What can hang from each mark
z_406: z_29 z_231 z_722
z_512: z_126 z_486
z_340: z_29 z_979
z_486: z_126
z_29: z_406 z_416 z_722
z_231: z_14 z_29 z_126 z_406
z_722: z_231 z_979
z_14: z_29 z_231 z_406 z_486 z_722
z_126: z_340 z_486 z_512
z_979: z_29
z_416: z_979

Every row comes from one small tree of marks. The marks that hang from a mark follow it in brackets, in the order of their numbers. Every link used is in the known rows. Which tree was each row made from?
Known rows
z_416{z_979{z_29{z_406 z_722}}}: [ -1.7  -6.4   4.1 -33.5   1.3  -5.5 -24.5 -13.8 -11.2   0.4  -1.5 -16.6
   3.5  22.5  -7.9   1.5   6.9 -47.8  -1.0  13.4  -4.0  29.1 -13.4  12.5
  11.1 -16.2   4.1  -0.9 -17.1 -15.8   6.9 -41.7 -15.7  -0.1  32.5   9.6
 -12.3 -39.6  17.7  23.1 -28.1 -24.7   8.7 -23.2   8.9 -16.3]
z_486{z_126{z_340{z_979{z_29{z_406 z_416}}} z_512}}: [ 30.3  -5.5  -8.4  -4.4 -38.6   0.1 -17.7   5.7  -3.8 -13.6 -34.4  -8.1
  14.3  15.7  -6.1  29.1 -14.8  -8.4  10.0  10.0  -5.1  12.2   0.5  20.5
  13.8 -15.8  26.2  21.2 -14.7 -23.3  25.2 -28.1   4.4 -22.8  44.0  16.6
   7.9 -36.1   1.0   4.3  -4.5 -12.3   6.6 -24.2  -5.7 -47.3]
z_416{z_979{z_29{z_406 z_722{z_231}}}}: [  0.5  -8.7   0.8 -38.6  16.5 -11.4 -22.1 -21.0  -9.5   9.1  -1.4 -25.3
  -4.3  23.3  -2.9  -0.1   9.8 -54.9  -6.2  13.8  -7.9  27.1 -18.0   9.2
  13.0 -15.1  -4.7   2.7 -15.0 -15.9  12.7 -43.4 -18.0 -10.8  32.6   9.1
 -16.7 -46.5  11.5  23.0 -27.1 -25.5   8.3 -30.0  10.6 -15.0]
z_722{z_231{z_14{z_486} z_29{z_416} z_406} z_979}: [ -8.6  -8.6  -3.0 -28.8  62.5  -5.3 -24.7 -40.8  21.9  21.6   3.7 -33.2
 -23.3  12.9  30.3  -5.3   7.9 -53.3  10.4  12.7  -8.9  18.1 -24.1  16.1
 -12.5  11.8 -12.9  14.8  -0.9 -38.2  17.1 -17.5   5.6   3.1   0.2   9.7
 -22.1 -10.0  -7.8  21.6   3.7  -9.3  17.1 -46.9   2.5 -11.7]
z_416{z_979{z_29{z_406{z_231{z_14}} z_722}}}: [  4.9 -15.6   3.5 -36.0  40.6  -2.1 -23.0 -20.6  -2.1  18.1   3.2 -26.1
 -14.0  31.2  -2.3  -5.2   1.1 -57.5  -7.9  13.2  -9.8  28.2 -20.5  12.5
  11.0 -14.7 -14.4  -2.0  -9.9 -15.4   4.0 -44.8 -14.0  -7.0  24.3  13.8
 -31.3 -40.7  10.8  22.8 -18.8 -23.6   2.4 -39.5   9.5 -11.3]
z_406{z_29{z_416} z_722{z_231{z_14{z_486}}}}: [-13.4  -8.4   3.3 -19.3  63.6  -5.7 -22.8 -20.7  26.8  22.6   8.7 -36.6
 -17.2   9.9  26.7  -2.0  -6.1 -54.3  22.0  19.3  -6.8   4.6 -21.2  12.3
  -3.3   6.6 -13.2  11.3   4.9 -46.0  22.3 -15.3  -7.0 -12.7   1.4   1.3
 -44.3  -6.5  -0.6  20.5   7.3 -11.6   0.9 -51.3  15.5 -13.8]
z_29{z_406{z_231} z_416 z_722{z_979}}: [ -3.9 -15.0  -3.1 -39.2  29.0  -5.8 -33.2 -34.6  -1.4   2.0  -5.9 -39.8
   2.4  20.3  11.4  -3.8  18.4 -66.1 -14.6  21.9  -0.7  31.8 -24.7   0.0
   0.8 -10.0 -13.7   4.3 -10.1 -41.8  19.4 -31.6 -12.5 -11.4  25.9  -2.3
  -6.7 -43.3  -5.9  29.1 -23.0 -20.7  10.9 -31.4  -0.3  -4.8]
z_29{z_406{z_231{z_14}} z_416 z_722{z_979}}: [ -0.5 -23.1  -3.3 -40.0  54.2  -3.5 -30.7 -37.9   6.5  14.2   1.4 -42.0
 -10.9  23.2  14.6  -6.4  13.2 -71.4 -19.1  21.7  -4.4  33.9 -25.6   1.4
   1.0  -7.8 -21.8   3.6  -5.6 -40.2  14.8 -35.5 -11.7  -9.9  18.8  -1.0
 -12.4 -40.2  -7.8  27.6 -14.9 -17.2   7.8 -37.9  -0.3   1.4]
z_722{z_231{z_126{z_486 z_512} z_406{z_29}} z_979}: [ -1.3  -2.4  -5.6 -25.3  25.4 -10.7 -24.7  -7.1   5.4  22.5  18.9 -16.3
 -23.4  -0.7  15.3   8.9  -3.7 -44.8  -0.7  -0.8  -8.6   9.3 -26.6   2.0
 -17.2  -0.2  10.1   6.1   8.7 -13.9  31.8 -20.2   4.7 -24.6  11.1   0.2
 -19.3 -17.4 -25.3  35.2  -1.7   5.7  18.4 -27.6   2.2   6.7]
z_406{z_29{z_416} z_231{z_14} z_722}: [ -7.8  -8.3   8.9 -12.4  74.2  -1.6 -27.8 -16.0  25.3  22.5  14.5 -33.4
 -13.6  20.3  15.7  -1.2  -2.2 -56.0  15.2  17.4  -9.3   7.8 -22.3  18.5
  -0.4   3.4 -18.7   0.9  -4.4 -46.2  15.0 -18.5  -3.8 -12.0   3.6   5.9
 -60.4  -6.2  -3.6  23.6   7.0 -16.0  -9.3 -48.6  18.0 -25.9]
z_231{z_29{z_416 z_722} z_126 z_406}: [-10.1   2.3   7.4 -17.7  54.5 -11.6 -31.6 -15.8   3.3   4.3  19.3 -31.9
  -0.7   4.0  10.5   4.4   7.0 -50.8  22.2  14.0  -5.9  14.0 -16.8  12.8
 -13.0  -7.9  10.2  11.3  -2.1 -14.9  16.3 -17.5  -6.7   7.0  14.6   1.1
 -11.6 -21.1   2.8  12.2  -3.4  -8.2   8.7 -19.1   2.6  -7.4]
z_722{z_231{z_14 z_126{z_486}} z_979{z_29{z_406}}}: [ 17.3 -16.1  -1.4 -50.6  21.2  -0.9 -17.5 -23.9   2.5  18.0  15.1 -14.7
 -36.0   8.4   8.7   3.0  -5.3 -57.1 -17.4   4.6 -14.0  13.4 -22.6  -4.6
 -23.8  -9.2 -10.4   6.8  14.3 -12.0  21.4 -34.0  -8.0 -12.6  13.9  -9.8
  -7.3 -28.2  -8.1  32.2 -13.1   5.9  13.6 -36.0   1.7  12.4]
z_979{z_29{z_406 z_416}}: [  7.4  -8.4   1.7 -22.7  -7.8   2.4 -20.3 -21.0  -7.0 -16.1  -5.6  -8.1
   2.8  14.5  -8.6  10.1  10.7 -37.5   5.7  20.5   1.5  21.3 -10.6  12.0
  -2.8 -10.8   2.0   8.6 -15.0 -19.8  11.7 -35.8 -24.5  -2.4  29.4  -3.9
   7.4 -34.0  15.9  19.4 -23.2 -19.3   4.7 -20.0   1.7 -30.2]
z_406{z_29{z_722{z_979}} z_231{z_126{z_340 z_512}}}: [ -2.1   0.1  -1.5 -39.3  19.5 -12.8 -35.8   2.2   6.7   6.9   6.6 -39.1
  -7.0   8.8   9.6   7.2  -8.7 -45.9   1.0   2.4 -10.5   1.9 -29.2   7.5
  -8.2 -18.0   9.5 -10.1   4.0 -25.5  30.2 -12.0  21.2 -24.4  25.0   9.5
 -35.9 -30.8 -13.1  23.5  -8.2  -8.5  13.0 -22.2   9.2  -2.8]
z_126{z_340{z_979{z_29{z_722}}} z_486 z_512}: [  8.2 -10.8   3.0 -10.2 -38.9   0.3 -16.3  22.4  -8.0   4.1 -17.9  -1.8
   3.4  15.0 -18.8  29.6 -11.5 -11.4  -4.0  15.4  -5.3   5.5   0.5  11.3
  10.2 -18.7  33.5  13.0 -19.2 -10.3  13.7 -28.5  -4.9 -19.0  40.3  15.6
  -2.1 -27.8 -13.0   7.0 -12.0  -5.6  -7.0 -21.5   8.4 -37.3]
z_14{z_231 z_486 z_722}: [ -9.4   6.9  10.8   5.9  18.7  15.3 -16.4 -21.2  17.8   8.3 -16.8 -11.5
  -0.4  12.0   3.4  -9.5  -9.2  -2.8  14.3  27.6  -2.2  -2.3 -23.7   8.2
  11.9   4.5   2.5  -7.2   7.0   7.6   0.6  -9.3  -6.9  -5.7  -1.2   6.6
 -30.8  -0.4  -1.7  11.1   7.6  13.6   0.6 -35.7  -5.5  13.5]
z_126{z_340{z_29{z_406}} z_486}: [  9.2 -16.3  10.7 -12.7 -13.9  -1.0  -9.3   3.3   1.1 -13.3 -21.1   4.5
   0.4  18.9 -22.0  22.7 -13.6  -9.5 -21.3  14.3 -10.2  -1.1   3.7   3.8
 -10.8 -16.9  30.0  12.8 -12.6  -7.0  10.9 -27.9  -8.9 -22.7  24.7   9.2
   4.5  -8.2  -7.4   5.2 -19.9   0.7  -3.3 -10.9  -7.3 -30.1]
z_979{z_29{z_406 z_416 z_722{z_231{z_14{z_486}}}}}: [ -2.9 -25.8  -5.1 -43.1  46.1  -0.2 -18.3 -32.2   1.1  12.4  -5.0 -41.6
 -20.1  14.1  10.7  -2.8   2.2 -66.5   1.2  28.5  -1.9  21.2 -21.6   1.7
   1.8 -12.6 -14.1  17.9   3.1 -25.3  17.1 -37.4 -31.0 -15.2  21.5  -0.3
  -5.1 -44.8   8.1  15.0 -16.5 -17.4   7.7 -43.3   3.3  -4.4]
z_126{z_340{z_979} z_512{z_486}}: [ 22.4  -0.2   4.4   4.1 -44.8  -6.6 -13.6  19.3   4.4 -10.8 -21.8  15.0
   1.5  20.3 -19.5  25.9 -18.0  11.3 -10.9  12.0  -5.6   6.8   6.0  16.3
  -3.6 -13.1  37.0  14.8 -16.2  -7.0   5.5 -23.4  15.5 -17.9  30.9   6.6
   6.2 -20.0 -20.3  11.7 -11.2   5.3  -7.4 -15.8  -0.6 -29.3]
z_14{z_29{z_406{z_231}} z_722}: [  0.7  -3.7  18.4  -0.5  52.1   2.7 -19.7 -29.2  14.6  14.0 -12.0 -32.0
 -15.2   9.1 -13.8   0.3   0.0 -38.8  -7.0  29.7 -15.5   1.9 -22.9  19.3
  23.2   2.4  -3.0 -22.8  -9.3  -2.4   5.2 -15.6  -4.9 -26.7   9.7  14.0
 -35.3 -16.0 -10.9  17.4  -1.1 -10.5  -0.8 -19.2   4.3  10.2]
z_29{z_416 z_722{z_231{z_14 z_126}}}: [  6.8 -10.7  -0.4 -21.9  46.4 -12.4 -24.5 -24.2  12.3  13.2  24.0 -27.7
 -13.6  12.1  17.4  -1.0   5.4 -45.6   0.0  16.6  -4.7  19.1 -18.4  -1.5
 -10.0  -5.3 -14.6  15.5   6.5  -3.9  18.2 -28.7 -12.8  -6.7  20.9 -21.3
   0.1 -35.9  -0.1  15.3  -1.9  -2.8   0.2 -29.1   3.1   5.6]
z_979{z_29{z_406{z_231{z_14{z_486}}} z_416 z_722}}: [ -1.5 -25.5  -1.9 -39.3  48.0   7.5 -21.8 -28.4   1.4  10.4  -7.4 -40.5
 -17.5  19.9   8.0  -5.9  -2.1 -63.8   4.2  27.6  -0.4  20.2 -23.4   3.9
  -0.7 -14.0 -16.8  13.6   4.5 -26.1  12.3 -35.1 -27.4 -12.2  19.4   3.9
 -15.8 -41.2   8.8  16.7 -15.4 -18.9   4.3 -47.6   1.9  -6.3]
z_406{z_29 z_722{z_231 z_979}}: [-21.2   2.4   5.4 -31.6  32.5 -15.3 -29.4 -12.8  14.8  12.6   6.6 -32.8
  -6.7  10.0  11.5   0.3   6.8 -57.4   1.1  12.3 -12.4   5.2 -22.8  14.0
   0.1   0.9   2.7  -7.3  -6.3 -50.4  23.5  -9.3   8.6 -15.1  11.2   7.7
 -50.6  -6.5  -6.8  29.7 -10.4  -8.9   8.2 -34.5  18.4 -16.3]
z_486{z_126{z_340{z_979} z_512}}: [ 25.2   1.1  -3.7  11.4 -45.1  -4.2 -16.0  19.3   6.9 -12.6 -27.7   4.7
  16.1  16.4  -9.8  25.4 -23.5  17.8   3.4   4.8  -6.3   2.6   2.1  18.3
  10.5  -6.6  38.2  15.5  -7.5  -5.5  16.2 -13.0  20.1 -23.7  35.7  17.7
   1.9 -18.8  -4.4  -0.7   4.1   5.8   1.7 -16.0 -12.7 -30.6]
z_979{z_29{z_416 z_722{z_231{z_14 z_406}}}}: [ -6.9 -18.5  -0.6 -23.5  61.4  -5.0 -21.3 -26.1   3.0  18.4   9.6 -32.0
 -14.8  20.7   4.9   0.7  15.1 -61.1   3.1  24.4  -6.8  25.1 -16.6  12.5
   8.0  -8.7 -11.2  17.5 -12.0 -16.1  12.3 -39.1 -25.7  -7.7  25.0   0.8
 -17.5 -34.8   2.9  13.1 -12.1 -15.6  -1.9 -39.6  11.2 -32.5]
z_722{z_231{z_126{z_512} z_406} z_979{z_29{z_416}}}: [ 10.5   4.5 -11.9 -22.8  13.8  -9.8 -30.2 -20.9  -5.1   8.3  11.7 -18.2
 -13.9  10.7  16.8   5.4  14.3 -45.3   7.4   5.2  -4.4  24.5 -25.5  11.5
  -9.7  -8.7  -4.2  10.2  -1.9  -6.3  31.6 -28.9  -0.7  -9.1  32.1 -10.4
  -3.8 -39.6  -5.6  30.3 -12.1  -9.4  18.8 -36.1   8.9 -22.7]
z_14{z_231{z_29} z_406}: [-16.6  11.4  16.1  -7.4  37.9   5.3 -12.9 -26.3  13.1   8.1  -3.7 -16.3
  -2.8  13.2  -7.4   2.9   8.2 -20.3   8.6  24.4  -6.3  -3.9 -24.0  18.7
  13.5   1.9   4.6 -11.6 -10.4   1.7  -2.3 -14.8  -7.0  -5.9  -0.6  15.8
 -41.1   1.9 -11.0   9.3   6.6   2.8  -1.4 -18.7  -0.4 -12.2]
z_416{z_979{z_29{z_406{z_231{z_126} z_722}}}}: [ 15.8   5.6   6.4 -26.3  21.3  -4.7 -26.9 -12.9  -5.5   8.5   3.7 -16.7
  -6.6  26.6   2.2  -3.0  -5.5 -46.1   5.7   4.0 -12.3  16.6 -21.8  11.4
  -2.0 -16.8  -9.8  -4.4  -0.1 -10.7  14.4 -32.8  -5.3  -5.2  24.8   4.3
 -37.9 -32.7  14.2  27.4 -17.5 -16.4   4.4 -45.2  12.5 -12.8]
z_979{z_29{z_406{z_231} z_416 z_722}}: [ -1.8 -17.1   0.5 -35.5  28.9   0.3 -25.2 -23.9  -8.6  -0.6  -6.1 -35.5
  -2.4  20.1  -3.7   1.4  11.9 -62.0  -0.8  26.4  -0.6  22.4 -20.6   6.3
   4.9 -17.8  -9.5   8.9 -11.1 -26.9  15.2 -37.2 -29.3 -15.2  31.2   2.0
 -12.5 -47.4   7.7  19.5 -25.4 -25.0   1.4 -32.3   5.8 -22.5]
z_512{z_126{z_340{z_29{z_416 z_722} z_979} z_486}}: [  7.4  -9.7  14.3  -9.8 -15.3  -4.2 -10.6  11.1  -0.7 -10.0 -28.5  -2.3
   7.9  18.8  -0.9  28.7 -11.9 -13.1  -4.5  11.7  -7.4  10.5  13.7  18.2
 -14.5 -26.6  27.7  27.6 -22.3 -23.5  17.9 -27.5   7.2 -12.3  38.5  -6.0
  14.1 -13.6 -14.5   8.6 -16.6  -3.1  -9.3 -12.0  17.7 -58.9]
z_14{z_29{z_406} z_486}: [ -2.1 -10.3  11.5 -12.9   8.0   4.2 -15.1 -23.2  12.4  -7.3 -16.4 -19.7
 -12.9  -0.9  -6.3   2.4 -13.0 -23.3   4.9  24.7  -2.3   2.0 -15.9  10.3
  -2.3   4.9  12.2  -6.0   5.8  -5.2   5.8 -11.7  -4.1 -16.0   8.1   7.2
  -2.7 -12.8   2.9  11.0  -8.0  -5.4  13.4 -14.2 -10.5  17.6]
z_126{z_340{z_979{z_29{z_406 z_416 z_722}}}}: [ 13.7 -10.4   7.1 -24.9 -11.3  -6.2 -20.6 -12.8  -6.6 -11.5 -28.1 -21.7
  12.4  23.5 -14.3  21.0   7.1 -33.2  -3.2  25.6 -13.4  12.0   3.9  17.4
  11.4 -27.8  10.8   9.1 -26.8 -30.2  11.7 -34.7  -4.8  -0.7  43.1   9.3
   0.7 -35.2   6.8  -2.4 -21.5 -16.4  -5.2 -28.2  10.4 -55.0]
z_126{z_340{z_979{z_29{z_406{z_231{z_14}} z_722}}}}: [ 17.4 -20.6   9.0 -29.6  29.4  -4.2 -15.6 -12.0   2.3   8.2 -24.8 -29.6
 -10.8  32.5 -18.7  11.5  -6.9 -38.2 -19.8  23.9 -23.1   3.5  -4.5  15.7
  12.4 -28.4   1.3   0.6 -13.2 -19.9   3.1 -32.4   0.9 -14.8  31.1  21.6
 -26.8 -32.1  -1.0  -6.5 -13.7  -5.2 -11.9 -41.8   6.6 -37.4]

Write each row's tree
[  7.5  -6.2  13.8  -7.5 -19.4  -0.9  -5.5  17.2   4.1 -17.1 -20.6  14.4
   0.3  16.6  -7.3  25.2 -24.0   2.0 -10.7  -1.1  -6.2   3.0   3.1  12.6
 -24.8 -16.8  35.5  19.2 -10.5  -4.4  13.8 -20.5   7.0 -23.9  26.0  -1.7
   9.7  -3.3 -11.8  16.0 -17.5   7.3  -4.7  -0.1   3.8 -39.8] : z_512{z_126{z_340{z_29} z_486}}
[ -9.5   9.9   6.4 -17.5  47.3  -9.3 -37.0 -16.1   9.7   8.7  17.7 -26.5
  -1.1   6.9  21.5   1.9   5.0 -58.3  22.5   6.9 -11.2  14.2 -18.2  16.0
 -14.0  -6.1   2.8   0.5   0.3 -38.1  26.5 -15.5   9.2   8.3  11.2  -4.5
 -36.1  -2.5  -1.4  28.3  -3.6  -2.9  12.4 -38.1  14.5 -21.6] : z_231{z_126 z_406{z_29{z_416} z_722{z_979}}}
[ 14.1  -1.0   0.7  -1.0 -34.9  -4.7 -15.7  18.6   6.3 -13.5  -9.9  15.4
   0.4  16.4 -14.4  21.2 -20.0   5.7 -10.1   5.0   0.6  10.9  -7.1   7.7
  -8.9  -6.1  36.7  14.3  -9.7  -2.0   9.1 -23.3   5.3 -26.0  24.7   4.8
   6.7 -21.8 -18.1  23.0 -14.7   2.9  -1.2  -6.2  -8.1 -14.5] : z_126{z_340 z_512{z_486}}
[ 15.8   7.2   9.6  -5.1 -18.1  -9.0 -16.3  -0.1   3.7 -21.8 -20.5   7.5
  14.0  27.1   7.4  20.1  -6.7  -2.5   5.2  -3.9  -5.5  21.0   3.6  27.3
 -14.4 -18.6  16.4  15.3 -26.5 -13.5  17.2 -29.9  17.9  -4.0  38.6  -6.3
   9.4 -17.3   4.6  18.7 -18.7 -16.8   0.9  -6.9  16.1 -64.7] : z_512{z_126{z_340{z_29{z_416{z_979}}}}}
[ 17.0  -2.4   7.1   6.4 -40.7  -8.6 -11.6  24.3   1.6 -15.6 -28.7  12.6
  -1.0  24.0 -27.3  26.9 -16.7  12.9 -15.2  18.7  -6.8   1.3  16.0  24.6
  -6.1 -24.1  44.0  16.4 -20.3  -2.1   6.5 -22.5  18.8 -19.8  37.9   6.5
   4.7 -14.6 -18.0   3.2 -17.2   1.2  -8.0 -14.4   6.6 -46.4] : z_126{z_340{z_29 z_979} z_512{z_486}}
[  4.8  14.6   4.6   5.1  18.9   4.3 -13.9 -13.4   6.1   9.6   5.3  -4.2
  -8.3  10.9  -3.0   3.4  -4.7  -3.7   2.7  17.3  -1.3   0.4 -28.5   5.8
   8.5  -6.9   6.0 -11.3  10.2  37.8   6.6 -18.9  -5.3 -18.1  10.2  -5.0
 -20.7 -14.9 -15.2  13.3  10.3  18.4   1.5 -21.0  -8.5  12.2] : z_14{z_231{z_126{z_512}} z_406}
[ -0.5   4.4   1.3 -25.2 -35.9   2.7 -30.7 -19.1  -1.4 -18.1   1.2  -0.8
   9.4  14.6   3.4   6.6  20.7 -31.8  11.1  11.9   3.5  25.9 -10.4  17.5
 -10.4  -2.3   2.0   5.1 -20.0 -29.4  14.8 -26.4  -0.4  17.4  32.4 -10.6
   3.3 -20.5  13.5  30.4 -23.2 -18.2  12.1 -19.5  11.5 -40.8] : z_722{z_979{z_29{z_416}}}
[-10.9   8.4   5.7 -35.2  32.9 -17.3 -31.8 -11.2  13.6  11.9  16.6 -32.7
 -11.3   4.5  17.1  -0.5   0.1 -56.9   6.1   6.1 -14.9   0.5 -24.6   9.2
 -13.0  -4.8   1.1  -7.7   7.4 -38.5  29.1  -6.6  14.3 -11.4  11.1  -3.1
 -46.6  -8.6  -4.8  29.7  -7.1  -0.5  11.8 -34.3  17.7  -2.5] : z_406{z_29 z_722{z_231{z_126} z_979}}
[-12.8  -3.5   8.7 -20.5  52.5 -11.5 -26.2  -5.6   5.2   6.7  18.7 -26.7
  -8.3   4.2  -0.7   1.9  -5.6 -46.7  10.1  12.8 -11.0   4.3 -16.1   8.7
 -10.4 -13.9  17.2  -0.4   8.1  -5.8  13.7 -17.9  -1.8  -6.5  11.2   3.3
 -25.3 -12.6   1.2  11.6  -6.3   7.6   6.8 -19.1   0.7   2.6] : z_231{z_126 z_406{z_29{z_722}}}
[ -6.3  -4.3   4.0 -23.7  15.6  -7.7 -25.6 -14.4   1.9  -1.2  -7.3 -18.7
   1.0  17.4  -2.9  -0.3   1.3 -45.7 -18.3  16.0  -7.8  17.8 -18.7   4.8
   1.8  -6.4  10.9  -7.8  -3.0 -31.4  10.5 -17.5  -4.2 -12.1  15.4   7.2
 -19.3 -17.7  -0.4  24.8 -20.2  -1.2   8.2 -28.3  -3.7   2.9] : z_29{z_406{z_722{z_979}}}
[-19.5   3.8   9.7   4.2  63.1  14.3 -21.4 -33.2  20.5  20.5 -13.3 -29.2
  -2.4   8.3  16.2  -6.4  -0.3 -30.5  33.6  30.0  -5.6   2.4 -24.7  18.4
  15.7   4.2  -5.4  -1.8  -2.4 -18.3  10.4 -17.1 -10.0  -2.6  -6.8  14.0
 -47.2   4.8  -7.5  14.2  14.0   0.7   4.3 -46.2   4.8 -11.8] : z_14{z_231{z_406{z_29{z_416}}} z_486 z_722}
[ 20.6 -10.6   4.7  -3.8 -26.7  -9.7  -9.3  16.6  -3.6 -13.5 -35.9   3.0
  -6.1  23.6 -30.1  27.0 -18.6  -1.2 -26.1  22.1  -9.7   3.8  12.9  20.1
  -2.9 -30.2  42.1  14.2 -17.6  -7.7   8.2 -28.5  10.8 -29.7  36.3  11.5
   7.6 -24.5 -20.4   3.4 -21.8  -0.6  -4.7 -16.4   0.9 -35.3] : z_126{z_340{z_29{z_406} z_979} z_512{z_486}}
[-17.5 -23.4   4.7 -39.6  60.9  -1.6 -18.0 -17.7  13.1  13.3  -1.3 -41.6
 -22.8   6.7   3.3  -5.1 -16.5 -54.9  -0.9  23.8  -5.0   7.2 -22.1   6.0
  -4.8  -4.1  10.0   3.0  12.7 -25.9   1.9 -14.7 -12.2 -11.2  -2.1  22.2
 -18.2 -19.9   4.5   7.7  -3.8  -4.4  10.6 -26.5 -10.1  32.1] : z_231{z_14{z_486} z_29{z_406 z_722}}
[-24.5   6.3  11.6 -11.8  62.8  -2.1 -27.2 -20.7  11.6  17.5  -1.0 -29.2
  -0.9  15.8   3.7  -3.1   9.5 -43.6   6.6  17.6 -13.3   8.3 -27.4  19.9
   8.7   2.1   6.7 -11.0 -12.0 -30.7   5.2  -9.5   2.1  -4.1  -2.0  26.2
 -61.1   1.8 -13.8  16.0  -0.9  -0.4   4.4 -35.9   4.5 -19.1] : z_14{z_231{z_29 z_406{z_722{z_979}}}}
[ 22.4   0.2  15.9 -10.4 -29.8  -4.7  -5.5  14.0   7.0 -18.5 -28.8  17.3
  -1.5  20.4  -7.9  24.0 -27.0   2.2 -10.8   1.7 -10.4   9.7  10.0  18.2
 -25.7 -19.5  33.3  23.7 -12.1 -18.8   4.9 -24.2  22.4 -13.8  24.3  -5.3
  11.0 -10.1 -20.9  21.2 -19.2  14.7  -8.8  -9.1   6.6 -36.9] : z_512{z_126{z_340{z_979}} z_486}
[  1.9   5.7   3.6  -6.5  27.2  -8.3 -21.3  10.2   3.8   4.0  16.8  -3.7
 -19.4   1.4  -3.7  10.4 -18.3 -24.4  10.7   3.6  -3.1   7.3 -17.2  13.6
 -24.6  -4.9  33.6  12.2   8.5   3.6  11.1 -14.2   3.4 -15.1   5.8   6.8
 -10.7 -15.7 -16.6  25.3  -3.1   7.6  10.0 -12.1  -6.3  13.1] : z_231{z_29 z_126{z_512{z_486}} z_406}
[ 32.3  -2.8   5.1 -28.7   0.4 -14.4 -13.3 -15.1  -1.8  -4.4 -14.8 -16.4
 -11.3  18.0 -10.9  15.4  -6.5 -23.6 -12.0  12.8 -23.1  -5.6  -6.6   7.2
  -7.7 -26.5   4.3   4.8   0.2   0.1  17.9 -26.4   3.9 -17.0  33.0  -0.1
  -4.8 -35.4   1.9  -1.3 -14.2   4.8  -0.9 -32.2   2.6 -23.7] : z_722{z_231{z_126{z_340{z_979{z_29{z_406}}}}}}
[ 21.6  -2.6  12.4 -11.9 -38.4   4.6  -9.3   6.8  -1.3 -12.8 -25.2  12.4
   6.7  16.3   1.1  32.0 -13.1  -7.5   8.4   1.6  -7.0  11.6   7.3  19.2
 -17.4 -17.4  19.3  25.8 -22.0 -25.7  17.3 -31.1   4.5  -5.0  34.9  -5.7
  13.9 -15.2  -8.3  18.8 -13.5  -3.1  -8.3 -16.5  16.2 -64.2] : z_512{z_126{z_340{z_979{z_29{z_416}}} z_486}}
[ -2.1  -2.7  -2.0 -41.1  18.6 -13.8 -27.3 -38.0   6.0  -0.3  -1.2 -31.6
  -5.6   8.5  13.8   5.2  21.2 -56.6  -4.2  13.1  -6.4  19.5 -22.9  11.3
  -8.4   2.4  -6.7   4.5 -15.2 -47.3  23.8 -21.5  -1.7  -7.9  17.0   3.5
  -6.0 -30.6  -5.8  28.8 -15.2 -22.3  18.0 -21.5   3.6 -12.5] : z_722{z_231{z_29{z_406 z_416}} z_979}
[-13.7  13.3   9.2 -11.9  51.1 -10.4 -23.1 -29.0  14.7  24.0   5.5 -29.1
  -0.8  19.8  20.5   3.0  14.2 -55.4  20.9  16.5  -9.2  13.1 -19.7  21.7
  20.2   2.2 -14.7   1.5 -18.3 -34.1  21.7 -29.1  -5.7  -5.1  13.8   2.6
 -50.6  -6.4  -5.1  29.5   2.7 -22.6   0.6 -44.8  26.9 -37.7] : z_14{z_406{z_29{z_416{z_979}} z_722{z_231}}}
[-17.1   1.8   6.8 -13.6  47.5 -11.1 -32.5 -21.7   3.2  10.9   9.9 -28.0
   9.9  17.4  12.0   3.5  18.5 -52.4  22.8  12.9  -3.8  30.7 -13.7  24.1
   7.7   0.2   4.0  10.8 -27.5 -33.1  10.4 -30.7  -7.6  13.1  18.8  15.9
 -21.7 -21.5   5.0  19.9  -8.1 -30.7   7.9 -24.2  11.7 -32.1] : z_231{z_29{z_416{z_979} z_722} z_406}
[  9.4  -6.5   7.5  -3.1 -20.9  -7.6 -16.2  12.8   5.3 -16.2 -33.6 -12.3
  17.4  21.9 -15.2  19.2 -15.6  -1.5  -2.5  17.4 -13.3  -2.4  15.0  21.1
   7.1 -21.8  37.7  19.5 -12.1 -13.7  13.4 -14.3  19.3 -13.4  40.2  15.3
  -6.5  -9.8   3.5 -13.4  -9.0   2.9  -1.8 -18.2  -1.3 -48.2] : z_486{z_126{z_340{z_29{z_722} z_979}}}
[ 17.7  -5.4  15.3 -26.5  -2.3  -3.8  -6.6  12.6  -2.8  -8.4 -36.7  -3.2
  -8.2  22.3  -9.6  22.8 -29.5 -31.0 -12.3   7.2 -16.4  10.9   4.2  19.2
 -15.0 -31.8  29.7  20.1 -10.9 -36.9  10.8 -29.6   9.4 -23.5  26.0   5.3
 -10.1 -19.4 -18.9  23.8 -27.7   5.7  -8.2 -26.3  15.8 -41.7] : z_512{z_126{z_340{z_979{z_29{z_406{z_722}}}}} z_486}
[ -9.2  -7.6   4.5 -12.8  51.1 -13.7 -16.0 -18.4  12.2  11.1   5.1 -20.3
 -13.2  13.2  -2.9   3.9   4.1 -36.9  -1.4  15.3 -12.9   3.3 -17.2  13.0
   0.4   0.3   6.0   4.5  -6.1 -14.1  12.5 -21.2  -6.6 -22.7   9.1  11.9
 -30.2 -12.2  -6.6  12.6  -5.4  -0.1   1.3 -26.7   0.4 -18.9] : z_722{z_231{z_406{z_29}}}
